[-1 -2 -2 -1  2  1  2  1 -1  3 -3 -6  0 -2 14  1 10  7 -3  6 11 61  8  5
 -2  2  7 14  3  3  5] : 3
[ 0  0  0  0  0  0  0  0  0  0  1  0  0  0 -1  0  0  0  0  0 -1  2  2  0
  1  2  8 10  4  3  2] : 8
[ 0 -1  2  0 -1  2  4  1 -1  1 -1 -5 -5 -3 -2  6 10 10  0  6  3 36  9  9
  6  2 -1 12  2  4  3] : 4
[-1 -2 -1 -1  1  1  3  1  0  4  0 -1  0 -2 11  3  9  7 -2  6 11 54  9  6
  1  2  4 14  2  3  5] : 3
[ 1  0 -1 -1  1  1  0  0  0  0  1 -4 -1 -2  0 -1  3 -2 -5  0 -1  8  0 -1
 -1  2 12 12  4  3  1] : 7
[ 1  2 -1  0  0  0  0  0  3  0  8 10  4  7  7  3  6  6 17  3  6 30  5  4
  3  4 14 16  4  2  1] : 2
[  0  -1  -1  -1   1   2   3   1  -1   2  -2  -7  -4  -6   0  -1   4  -2
 -13   3   0  18   3   1  -1   2   5  19   3   3   4] : 7
[ 1  3  3  2  4  1  0  1  5  2  6  9  6  6 10  2  6  6 16  2  9 39  5  4
  0  4 16  8  4  1  0] : 0
[ 0  0 -1  0  1  0  0  0  0  0  0 -2  0  0  7  2  6  7  9  3  8 40  6  3
  0  3 14 10  3  2  2] : 4
[ 1  1 -1 -1  0  1  1  1  5  2  7  5  3  4  6  2  9  5  9  3  5 35  7  5
  2  4 11 11  4  2  1] : 2
[-1 -2  3  2  5  2  4  2  4  6  0 -1  1 -2 14  3  6 10  2  5 12 59  8  5
  0  2  7 10  2  2  7] : 0
[ 0  0  1  0  0  0  1  0  0  0  0 -1 -1 -1 -4  1  2  0 -3  1  1 27  5  6
  4  3  7 10  3  3  2] : 6
[ 2  3  4  2  3  2  3  1  4  3  6  5  1  3  6  3  7  6  9  4  5 29  6  5
  1  3  9 12  3  2  2] : 0
[ 0  0  1  0 -1  0  1  0  1  0  1  0 -1  2  2  6  3 11  9  3  4 32  7  6
  6  3  6 10  3  3  2] : 4
[ 0  0  1  1 -1  0 -1  0  0 -1  1  0  1  2 -2  2  1  8 18  2  5 29  4  7
  6  4 10  7  3  2  1] : 5
[ 0  0 -1 -1  1  1  2  1  1  4  4  4  1  2  8  2  6  7  5  4  7 40  8  6
  0  3  8 10  3  3  3] : 2
[-2 -2 -3 -1  4 -2 -4  0  0  4 -5 -3  5  0 20 -5 -6 -1  4 -1 13 42  2 -1
 -6  4 24  2  5 -1  5] : 6
[ 0  0  0  0  0  0  0  0  0  1 -1 -2  0 -1  2 -1  0  1 -1  0  5 38  6  5
  1  3 12  7  3  2  2] : 6
[  1   1  -1  -1   0   2   2   0   0  -1   3  -6  -4  -3  -6   0   6  -3
 -10   1  -5  -8   4   1  -2   0   0  16   4   4   1] : 8
[-1 -2  0  0  1  1  5  2  4  6  1  3  1  0 10  4  7 10  1  6 10 48  8  7
  4  2  6  9  2  3  4] : 2
[ 0 -1  1  0  0  2  5  2  4  3  3  5  0  1  4  6  9 10  2  6  4 41  8  9
  6  2  2 14  2  4  2] : 1
[ 0  0  2  2  3  2  3  1  4  3  5  6  2  3  6  4  7  7  8  4  6 42  7  6
  4  3  7 11  3  3  2] : 0
[ 0  0  0  0 -1  0  1  0  0  0  0 -1 -2 -1 -4  1  3  4  7  5  5 36  6  7
  5  3  7  9  3  3  2] : 5
[ 0  0  0  0 -1  1  2  0 -1  0  0 -3 -3 -2 -6 -1  7  8  3  5  4 34  8  7
  4  2  5 11  3  3  3] : 5
[ -1  -1   0  -1   1   1   3   1  -1   2  -2  -5  -3  -5  -1   0   3   0
 -11   2   0  10   2   1  -1   0   4  11   3   3   4] : 8
[-1 -2  0  0  1  0  0  0  0  3 -4 -2  1 -2  7 -1 -3  1 -1  1  6 22  1  3
  0  3 13  4  3  1  5] : 7
[-2 -3  1  0  0  0  2  1 -1  4 -1  4  2  1 10  5  5 13  5  5 10 57  6  7
  5  2  4  6  1  3  5] : 3
[ 0  0  0 -1  0  2  4  2  3  3  4  0 -1  0  3  4 10  7 -3  5  4 48  9  7
  1  2  3 13  2  4  2] : 2
[-1  0  8  5  0  1  5  2  3  4  2 13  2  5  2  9  3 18 12  5  6 30  5 10
 14  3  2  4  0  2  4] : 0
[ 0  0  1  0 -1  0  1  1  3  2  6  8  1  5  4  5  7  1  9  4  4 38  7  7
  5  3  8 10  3  3  3] : 2
[  2   2   1   0  -1   0   1   0   0  -3   4   0  -1   1  -9   1   4  -2
  -1   0  -6 -13   4   5   3   4   8  14   4   1   0] : 7
[ 0  0 -1 -1  2  1  0  0  0  2 -1 -5 -1 -2  1 -2  1 -2 -5  0  2  8  2 -1
 -4  0  2  0  0  0  2] : 9
[ 1  1 -2 -1  1  2  4  2  4  3  6  0  0  0  7  1 11  3  0  5  5 45  9  5
 -3  2  8 17  4  3  1] : 2
[-1 -1 -2 -1  2  1  1  1  1  4  1  1  2  0 14  1  7  7  3  5 10 56  7  4
 -3  3 11 11  3  2  4] : 3
[  0   0   0   0   0   1   3   0  -1   0   0  -5  -4  -4  -4   0   4  -1
 -11   2  -3   2   3   1   0  -1  -1  14   2   4   3] : 8
[ 0  0 -3 -1  2 -1 -2  0  2  3  3  6  5  5 16  0  4  5 13  3 11 50  5  2
 -3  4 18  7  4  1  2] : 3
[ 0  0  0  0  0  0  1  0  3  2  5  7  3  4  8  3  7  8  9  3  6 39  7  6
  2  3  7  7  3  3  2] : 2
[-1 -1  1  0  0  1  3  1  3  5  2  6  1  2  9  5  5 11  5  5  7 48  7  8
  4  3  6  9  1  3  4] : 2
[ 0  0  0  0  0  1  4  1  4  4  5  5  1  2  6  3  7  8  8  5  6 45  8  6
  2  3  8 11  3  3  2] : 1
[ 0  0 -1 -1  1  1  1  1  4  4  5  4  2  3 11  2  7  7  7  4  8 47  6  4
  0  3 10 11  3  2  3] : 2
[ 1  1  0  0  1  1  3  1  4  2  6  8  3  5  6  4  7  8 10  4  4 24  7  6
  4  3  9 11  4  3  2] : 1
[ 0 -1  0  0  0  1  1  0  0  0 -1 -3 -2 -1  4  4  8  8  6  4  6 40  6  5
  2  2 10 10  3  3  1] : 4
[ 0  0  2  0 -2  1  3  0 -1 -1  0 -1 -4 -2 -8  3  5  4 -8  2 -4  8  7  8
  7  2  2 11  3  4  2] : 7
[ 0  0 -1  0  1  0  0  0  0  2 -2 -4  0 -2  3 -2  0 -2 -2  0  4 19  3  4
  0  3 12  9  3  2  3] : 7
[ 0  0  1  0 -1  1  2  0  0  0  1 -1 -2 -1 -5  2  2  0 -4  1 -3 -3  2  1
  1  0  1  9  3  3  1] : 8
[ 1  1 -2 -1  2  2  2  1  5  2  7  1  2  2  9  1 10  3  4  3  5 44  8  3
 -3  3 12 14  5  3  1] : 1
[-1 -2  0  1  4  2  5  2  3  6  0  2  1  0 12  2  6  9  2  5 11 55  7  6
  1  2  8  9  2  3  5] : 1
[ -3  -5   3   0   0   1   6   1  -2   5  -8  -7  -5  -7   0   3   0   8
 -16   5   5  27   6  10   8   1  -4   5   0   4   7] : 7
[ 0  0  0  0  2  2  5  2  4  3  4  2  0  0  6  4  9  7 -1  5  5 47  9  6
  2  2  5  8  3  4  2] : 1
[ 0  0  0 -1  0  1  1  0  0  1  0 -3 -2 -2 -1  0  3 -1 -6  1 -1  3  1  1
 -1  0  4  9  3  3  3] : 8
[ 1  1 -2 -1  2  0 -2  0  0  0  1 -1  1  1  3 -3  1 -3  1 -1  1  5  1  0
 -1  4 16 10  4  2  1] : 7
[-1 -1  2  2  2  2  6  2  3  4  2  4  0  2  4  5  8 11  1  6  6 40  8  7
  6  2  3 12  2  4  4] : 1
[ 1  1  0 -1  0  1  3  0  0  0  3  1  0  1  2  4 12  6  1  5  0 38  9  7
  2  2  4 14  4  4  2] : 3
[ -2  -3   0   0   1   2   5   1   1   3  -5 -10  -5  -8   2   0   4   2
 -17   4   1  16   4   2  -1  -3 -10   2  -1   3   6] : 9
[ 1  3  3  3  1  2  2  1  5  1  8  9  3  6  1  5  8  7 11  3  2 29  7  6
  5  3  9 14  3  3 -2] : 0
[ 1  1  0  0  0  0  0  0  0 -1  3  0  1  1  2  2  7  6 11  2  3 24  6  5
  2  4 10 11  4  3  1] : 4
[ 0  0  0  0  0  0  1  0 -1  0 -1  0  0 -1  0  1  0  1 -4  1  3 29  6  6
  4  3  8  9  3  2  2] : 6
[ 0 -1  0  0  1  0  0  0  2  3  3  7  3  3 13  3  5  8 11  3  9 48  6  5
  1  3 12  8  3  2  3] : 2
[-1 -2 -1  0  1  0  0  0  0  2 -3 -4  0 -2  6 -1 -1  1 -4  1  3 10  0  0
 -2  0  1  0  0  0  3] : 9
[ 0  0  2  2  3  1  2  1  5  4  3  7  4  4 12  3  5  8 10  3  9 37  6  5
  2  3 13  7  3  2  3] : 0
[ 2  2 -1 -1 -1  1  2  1  5  1  9  9  1  3  3  3 11  3  4  4  1 31  9  4
  1  3  7 15  4  3  0] : 2
[ 1  1  0  1 -1  1  1  0  0 -2  2 -1 -2 -1 -5  1  4 -2 -6  1 -6 -7  2  2
  1  2  4 13  3  3  2] : 8
[ 0  0  0  0  0  1  2  0  0  0  1 -3 -2 -2 -1  0  3  0 -5  1 -3  1  1  0
  0 -1 -3  4  1  3  2] : 9
[ 0  0 -1  0  0  0  0  0  0  1 -1 -4 -1 -1  1  0  0 -1 -4  1  0  3  0  0
 -2  1  8  8  3  2  3] : 8
[-2 -2  0  0  1  0  1  1  4  5  0  7  5  4 14  4  4 12 12  3 12 49  5  5
  3  3 13  4  3  2  5] : 2
[ 0  0  0  0 -1  1  2  0  0  0  2  6  1  3  4  5  7  9  7  5  5 38  7  7
  5  3  6  9  3  3  2] : 3
[ 2  3  8  3 -1  3  7  2  4  1  7  9 -1  4 -8  9 11  9  4  6 -4 17  9 11
 11  3 -3 14  2  5  1] : 0
[ 0  0 -2 -1  2  0 -2  0  1  1  0 -2  2  0  7 -3 -1  0  6  3 10 47  4  3
 -2  4 17  9  5  1  2] : 5
[ 1  1  0  0 -1  1  4  1  4  1  8  5  0  3 -1  5 10  7  4  5  0 27 10  8
  5  3  3 17  3  4  1] : 2
[ 0  1 -1 -1  0  1  1  0  0  0  0 -4  0 -2 -2 -3  4  0  1  4  5 39  8  5
  1  3  8 12  3  3  2] : 5
[-1 -1  0  0  1  0  2  0  0  1 -1 -4 -2 -3  1  0  1  0 -6  1  2  7  1  0
 -1  1  8 11  3  2  3] : 8
[ 1  2 -2 -1  1  0 -1  0  1 -2  4  3  3  5  8  2  8  3  9  3  4 34  6  4
 -1  3 12 14  5  2  1] : 3
[-1 -2  0 -1  1  1  3  1 -1  2 -3 -8 -4 -6  3  1  7  8 -1  6  7 63 10  6
  0  2  4 11  3  3  4] : 4
[ 0  0 -1  0  1  0  1  1  4  3  5  6  3  4 10  3  6  4 10  3  8 42  7  5
  1  3 11 10  4  2  1] : 2
[ 0  0 -1  0  1  1  3  1  5  3  5  5  3  4  9  3  6  8  8  4  6 41  7  5
  2  3 10 11  4  2  2] : 1
[ -1  -1   0  -1   0   1   3   1  -1   2  -2  -8  -4  -5  -1   0   4   0
 -12   3   1  11   3   2   0   1   2  12   3   3   4] : 7
